Below are the code and all the weights of a small trained network. Each question names an input and a target symbol and asks about switching units off, where a switched-off unit gives its printed mean instead of its output.

import numpy as np


def w(rows, s, z=0):
    codes = np.array(rows[::2]) - 128.0
    scale = np.full(codes.shape[1], s)
    scale[-1] = z or s
    return codes * scale


def norm(h):
    return h / np.sqrt((h * h).mean(-1, keepdims=True) + 1e-5)


def f(y):
    return np.maximum(y, 0)


def softmax(a):
    e = np.exp(a - a.max(-1, keepdims=True))
    return e / e.sum(-1, keepdims=True)


def log_softmax(a):
    a = a - a.max(-1, keepdims=True)
    return a - np.log(np.exp(a).sum(-1, keepdims=True))


def net(x, mask):
    ids = ['ΓΔΛΠΣΦΨαβεζθμω'.index(c) for c in x.split()]
    T = len(ids)
    res = E[ids] + P[:T]
    r = norm(res)
    for j in range(3):
        rows = slice(4 * j, 4 * j + 4)
        q, k, v = (r @ M[0][rows].T for M in (Q, K, V))
        z = softmax(np.where(np.tri(T) > 0, q @ k.T / 4**0.5, -1e9)) @ v
        o = O[0][rows]
        res = res + np.where(mask[j], z, o[:, -1]) @ o[:, :-1]
    y = f(norm(res) @ A[0][:, :-1].T + A[0][:, -1])
    res = res + np.where(mask[3:7], y, B[0][:, -1]) @ B[0][:, :-1]
    return log_softmax(norm(res)[-1] @ U[:, :-1].T + U[:, -1])


Q, K, V, O, A, B = {}, {}, {}, {}, {}, {}
E = w([
[143,144,64,177],'Γ',
[196,134,122,63],'Δ',
[204,184,108,62],'Λ',
[229,141,96,111],'Π',
[151,186,30,143],'Σ',
[108,123,79,61],'Φ',
[190,129,72,95],'Ψ',
[186,116,39,132],'α',
[101,124,29,121],'β',
[109,71,44,44],'ε',
[185,104,2,57],'ζ',
[172,141,30,170],'θ',
[113,138,39,92],'μ',
[68,82,59,117],'ω',
],0.0041)
P = w([
[99,142,144,139],'0',
[172,214,63,50],'1',
[146,87,6,135],'2',
[113,79,139,157],'3',
[162,220,53,75],'4',
[188,121,58,186],'5',
[127,73,164,143],'6',
[147,213,54,99],'7',
[227,112,107,195],'8',
[133,48,178,137],'9',
[133,203,63,108],'10',
],0.012)
Q[0] = w([
[77,172,152,85],'h0',
[193,40,96,228],'h0',
[210,137,122,125],'h0',
[213,144,212,7],'h0',
[142,121,142,167],'h1',
[252,25,129,233],'h1',
[133,140,106,119],'h1',
[108,138,29,114],'h1',
[112,181,151,161],'h2',
[154,104,133,158],'h2',
[84,50,136,169],'h2',
[156,98,172,210],'h2',
],0.011)
K[0] = w([
[126,220,11,150],'h0',
[99,37,168,118],'h0',
[160,79,127,58],'h0',
[130,147,95,46],'h0',
[158,99,135,150],'h1',
[183,2,178,105],'h1',
[102,133,140,88],'h1',
[9,145,173,153],'h1',
[119,93,144,155],'h2',
[154,91,104,136],'h2',
[204,125,109,186],'h2',
[212,57,87,123],'h2',
],0.01)
V[0] = w([
[97,55,99,6],'h0',
[161,84,191,109],'h0',
[54,148,201,101],'h0',
[86,101,215,123],'h0',
[200,210,122,129],'h1',
[102,178,147,169],'h1',
[47,124,168,198],'h1',
[59,101,150,80],'h1',
[146,174,123,158],'h2',
[173,131,117,197],'h2',
[173,78,77,200],'h2',
[130,25,131,110],'h2',
],0.011)
O[0] = w([
[1,63,122,175,255],'h0',
[64,239,101,169,100],'h0',
[133,128,23,148,49],'h0',
[133,186,67,163,58],'h0',
[102,204,97,95,51],'h1',
[208,128,109,189,92],'h1',
[212,118,120,168,126],'h1',
[149,137,229,178,179],'h1',
[202,208,168,142,135],'h2',
[246,117,160,58,102],'h2',
[207,84,96,80,136],'h2',
[63,1,121,73,91],'h2',
],0.0067,0.007)
A[0] = w([
[146,239,73,75,90],'n0',
[161,254,136,80,40],'n1',
[228,60,104,158,142],'n2',
[65,189,69,14,1],'n3',
],0.0076,0.0031)
B[0] = w([
[63,42,64,152,183],'n0',
[153,49,97,164,182],'n1',
[116,186,146,62,252],'n2',
[162,254,142,102,182],'n3',
],0.0096,0.0038)
U = w([
[178,91,124,103,93],'Γ',
[59,181,54,179,140],'Δ',
[176,176,177,80,55],'Λ',
[16,57,151,70,224],'Π',
[10,204,101,197,171],'Σ',
[155,128,116,64,120],'Φ',
[86,178,225,225,190],'Ψ',
[135,178,64,80,65],'α',
[215,102,81,155,2],'β',
[170,128,239,82,91],'ε',
[146,88,85,249,50],'ζ',
[49,240,130,13,176],'θ',
[207,185,199,167,42],'μ',
[190,125,140,118,25],'ω',
],0.014,0.0028)

Each question gives the input, a string of symbols that net reads in full, and the target symbol t.
The units are the heads (4 rows each of Q, K, V and O) and the neurons (one row each of A and B). Each row of codes is followed by its name. A weight is (code - 128) times the scale printed after its matrix; where a second scale follows, it is the last column's (O, A, B and U).
mask holds one flag per unit, heads first, then neurons. A switched-off unit (its flag False) gives its mean, the last column of its rows in O or B, instead of its output. The means were averaged over made-up inputs and are rounded, as every weight is.
A unit's drop is (log p(t) with every unit on - log p(t) with that unit switched off) / (log p(t) with every unit on - log p(t) with every unit switched off).
The circuit of an input: a set's keep is (log p(t) with only the set's units on - log p(t) with every unit switched off) / (log p(t) with every unit on - log p(t) with every unit switched off). Starting from all 7 units, units are removed one at a time, each time the one whose removal leaves the highest keep (on an exact tie, the one counted first), for as long as the keep stays at least 0.8.
units of the circuit, in order: the units of the circuit, biggest drop first
top k neurons: the k neurons with the biggest drops, biggest first
heads that matter: for each layer, one digit per head in row order, 1 if its drop is at least 0.15 and else 0, layers parted by /
input Ψ Φ Δ ω Γ α Σ α, target ζ: heads that matter => 001
input Δ ζ ζ ζ β ζ Δ ω, target Σ: units of the circuit, in order => [h2]
input Σ α ζ ε ζ ζ Φ ζ, target β: units of the circuit, in order => [h2; n1]
input ζ Δ μ ω Λ Ψ, target β: heads that matter => 111
input ω ζ ζ ζ ω, target ε: units of the circuit, in order => [h0; h1]
input Δ Φ Φ ω ζ ζ Π ζ ω ζ Λ, target Σ: top 3 neurons => [n0; n1; n2]
input ω Δ ζ ζ Δ ζ ζ Ψ Σ, target Π: heads that matter => 001
input Ψ Γ ζ, target θ: heads that matter => 111
input ζ θ μ Φ Φ ζ ζ α ω Φ ω, target θ: units of the circuit, in order => [h1; n3]
input ζ Φ ζ Φ ζ Ψ ζ ω ζ, target Π: heads that matter => 111
input ω β ζ ζ α ω, target Π: units of the circuit, in order => [h2; h0; n2]
input Λ ω Φ Δ Φ ω ζ β, target Δ: top 3 neurons => [n0; n1; n2]
input Φ Φ ζ ω β, target Ψ: units of the circuit, in order => [h2; h1]
input Π β ζ β ζ μ ζ ζ, target α: top neuron => [n3]
input Φ ζ μ θ ω, target Ψ: units of the circuit, in order => [h2; h1]
input Π Δ Φ ζ ζ Π, target Π: heads that matter => 110
input Σ Π μ ζ Φ, target β: top 2 neurons => [n1; n0]
input Δ ζ Φ ζ Φ ζ Σ Δ Φ β ζ, target Σ: top 3 neurons => [n0; n1; n2]
input μ ω ζ Ψ β, target μ: units of the circuit, in order => [h0; h1; h2]
input ω ζ ζ, target β: top neuron => [n2]
input ζ ε ζ Δ Γ ε, target Δ: heads that matter => 100
input Φ α Δ, target ζ: units of the circuit, in order => [h2; h1]
input Φ ζ ω ζ ζ ω, target Π: heads that matter => 001
input α ζ ζ Φ Σ ω ζ ζ Φ, target Π: units of the circuit, in order => [h2; h0; h1]
